Below is a small trained network, with its code and all its weights. Each question gives an input and a class and asks what happens when units are switched off, that is, made to give their printed mean instead of their output.

import numpy as np


def w(rows, s, z=0):
    codes = np.array(rows[::2]) - 128.0
    scale = np.full(codes.shape[1], s)
    scale[-1] = z or s
    return codes * scale


def norm(h):
    return h / np.sqrt((h * h).mean(-1, keepdims=True) + 1e-5)


def f(y):
    return y / 2 * (1 + np.tanh(0.7978845608 * (y + 0.044715 * y**3)))


def log_softmax(a):
    a = a - a.max(-1, keepdims=True)
    return a - np.log(np.exp(a).sum(-1, keepdims=True))


def net(x, mask):
    res = np.array(x, float).reshape(1, 5) / 4 @ E
    u = 0
    for l in range(3):
        y = f(norm(res) @ A[l][:, :-1].T + A[l][:, -1])
        res = res + np.where(mask[u : u + 12], y, B[l][:, -1]) @ B[l][:, :-1]
        u += 12
    return log_softmax(norm(res)[-1] @ U[:, :-1].T + U[:, -1])


A, B = {}, {}
E = w([
[158,105,150,72,221],'x0',
[145,242,87,5,108],'x1',
[27,109,155,29,168],'x2',
[112,161,179,170,207],'x3',
[155,120,23,138,134],'x4',
],0.0026)
A[0] = w([
[132,155,58,93,30,33],'0.n1',
[136,110,149,149,96,135],'0.n2',
[93,34,87,102,168,3],'0.n3',
[86,171,64,130,62,79],'0.n4',
[101,77,128,45,133,40],'0.n5',
[34,249,159,99,185,25],'0.n6',
[220,217,113,2,151,12],'0.n7',
[147,204,141,58,163,107],'0.n8',
[143,160,83,141,148,161],'0.n9',
[102,160,194,131,221,128],'0.n10',
[132,147,50,92,122,37],'0.n11',
[62,118,99,195,69,96],'0.n12',
],0.0052,0.0021)
B[0] = w([
[113,111,220,148,77,164],'0.n1',
[100,155,143,47,113,136],'0.n2',
[129,20,59,39,210,128],'0.n3',
[102,102,169,147,84,151],'0.n4',
[154,125,83,145,166,153],'0.n5',
[42,203,67,117,171,207],'0.n6',
[250,144,211,11,153,252],'0.n7',
[134,166,73,2,71,208],'0.n8',
[166,127,106,149,101,157],'0.n9',
[14,178,180,178,67,203],'0.n10',
[169,89,190,157,144,137],'0.n11',
[149,146,130,48,64,149],'0.n12',
],0.0034,0.0024)
A[1] = w([
[155,109,102,144,71,93],'1.n1',
[112,34,96,76,209,87],'1.n2',
[135,117,123,115,254,253],'1.n3',
[189,173,123,80,151,121],'1.n4',
[131,107,117,169,129,89],'1.n5',
[78,91,111,82,175,110],'1.n6',
[125,116,186,149,161,175],'1.n7',
[101,149,108,136,67,132],'1.n8',
[192,120,103,183,111,61],'1.n9',
[115,106,191,175,149,58],'1.n10',
[104,109,202,188,164,126],'1.n11',
[150,145,92,91,101,128],'1.n12',
],0.0077,0.0023)
B[1] = w([
[85,165,159,178,101,152],'1.n1',
[148,3,37,192,44,203],'1.n2',
[94,94,139,147,16,251],'1.n3',
[165,137,145,50,127,220],'1.n4',
[170,190,139,101,149,128],'1.n5',
[162,130,41,243,141,194],'1.n6',
[100,44,126,63,160,173],'1.n7',
[140,66,192,196,140,161],'1.n8',
[108,237,80,169,194,162],'1.n9',
[157,141,190,93,191,154],'1.n10',
[143,86,126,93,173,199],'1.n11',
[119,88,181,107,123,177],'1.n12',
],0.0051,0.003)
A[2] = w([
[73,235,190,95,147,138],'2.n1',
[87,52,160,73,121,174],'2.n2',
[193,108,184,177,59,83],'2.n3',
[116,89,154,124,248,90],'2.n4',
[185,201,95,188,176,7],'2.n5',
[47,132,126,240,154,194],'2.n6',
[96,52,159,103,65,166],'2.n7',
[98,215,36,169,24,175],'2.n8',
[224,153,136,1,110,57],'2.n9',
[217,224,77,202,182,2],'2.n10',
[151,113,117,54,103,104],'2.n11',
[99,73,156,137,195,123],'2.n12',
],0.0063,0.0028)
B[2] = w([
[107,58,6,132,165,218],'2.n1',
[184,159,118,136,160,221],'2.n2',
[34,186,130,151,104,153],'2.n3',
[162,153,222,130,164,155],'2.n4',
[182,199,21,184,188,131],'2.n5',
[167,164,101,50,95,236],'2.n6',
[160,189,132,176,142,217],'2.n7',
[107,109,213,105,223,221],'2.n8',
[236,114,120,19,2,254],'2.n9',
[201,199,43,135,157,157],'2.n10',
[178,149,147,117,99,174],'2.n11',
[184,91,157,112,174,162],'2.n12',
],0.0047,0.0035)
U = w([
[200,220,55,180,181,109],'0',
[216,147,126,9,57,200],'1',
[144,32,65,183,106,204],'2',
[177,85,233,113,230,118],'3',
[78,187,206,183,59,96],'4',
[25,139,92,55,184,4],'5',
],0.013,0.0024)

Each question gives the input, the list of numbers given to net, and the class t.
The units are the neurons (one row each of A and B). Each row of codes is followed by its name. A weight is (code - 128) times the scale printed after its matrix; where a second scale follows, it is the last column's (A, B and U).
mask holds one flag per neuron, layer by layer. A switched-off neuron (its flag False) gives its mean, the last column of its row in B, instead of its output. The means were averaged over made-up inputs and are rounded, as every weight is.
A unit's drop is (log p(t) with every unit on - log p(t) with that unit switched off) / (log p(t) with every unit on - log p(t) with every unit switched off).
The circuit of an input: a set's keep is (log p(t) with only the set's units on - log p(t) with every unit switched off) / (log p(t) with every unit on - log p(t) with every unit switched off). Starting from the 12 units with the biggest drops (on a tie, the unit counted first), units are removed one at a time, each time the one whose removal leaves the highest keep (on an exact tie, the one counted first), for as long as the keep stays at least 0.8.
units of the circuit, in order: the units of the circuit, biggest drop first
most important unit: the unit with the biggest drop
k most important neurons: the k neurons with the biggest drops, biggest first
k most important neurons of layer l: the k neurons of layer l with the biggest drops, biggest first
drop of u: that unit's drop, to one decimal
input [6,-1,-2,3,2], class 2: units of the circuit, in order -> [1.n3; 2.n9]
input [-4,2,-8,-5,2], class 0: units of the circuit, in order -> [1.n9]
input [-4,-4,2,-5,-8], class 3: units of the circuit, in order -> [1.n3; 2.n9]
input [-3,5,1,6,-3], class 5: units of the circuit, in order -> [0.n6; 2.n1]
input [-8,-7,-4,-5,5], class 4: 3 most important neurons -> [0.n12; 1.n6; 1.n1]
input [-7,-7,4,-6,4], class 4: 3 most important neurons -> [0.n12; 2.n1; 1.n1]
input [0,-3,-5,-7,2], class 0: 2 most important neurons of layer 1 -> [1.n9; 1.n3]
input [-8,0,3,3,-8], class 5: 2 most important neurons -> [2.n1; 1.n3]
input [-4,-8,-1,-2,-2], class 3: 2 most important neurons -> [0.n8; 1.n3]
input [6,1,5,7,-1], class 5: 2 most important neurons -> [0.n10; 2.n9]
input [-5,-8,-4,-2,0], class 0: 3 most important neurons -> [1.n9; 1.n3; 0.n10]
input [-8,7,2,6,-7], class 5: 2 most important neurons -> [2.n1; 0.n6]
input [-1,-6,-4,-4,-6], class 3: 2 most important neurons -> [0.n8; 1.n3]
input [0,1,-4,-5,-1], class 4: most important unit -> 0.n1
input [7,1,5,7,5], class 2: 3 most important neurons -> [1.n2; 0.n3; 1.n3]
input [-3,3,1,-5,8], class 4: 3 most important neurons -> [0.n1; 1.n1; 0.n4]
input [6,-1,-7,-4,-4], class 0: 2 most important neurons -> [1.n9; 0.n7]
input [4,-7,5,-2,-6], class 2: 2 most important neurons -> [1.n2; 0.n3]
input [-6,8,-8,-8,-4], class 4: 2 most important neurons of layer 2 -> [2.n3; 2.n6]
input [8,-6,3,-3,-3], class 2: units of the circuit, in order -> [1.n2]
input [6,-3,-4,-2,-4], class 3: drop of 0.n7 -> 0.1
input [8,-2,7,-3,-8], class 2: drop of 1.n2 -> 0.7
input [-3,-7,-4,-5,5], class 0: drop of 1.n9 -> 0.9
input [6,-8,7,2,3], class 2: drop of 1.n2 -> 0.2
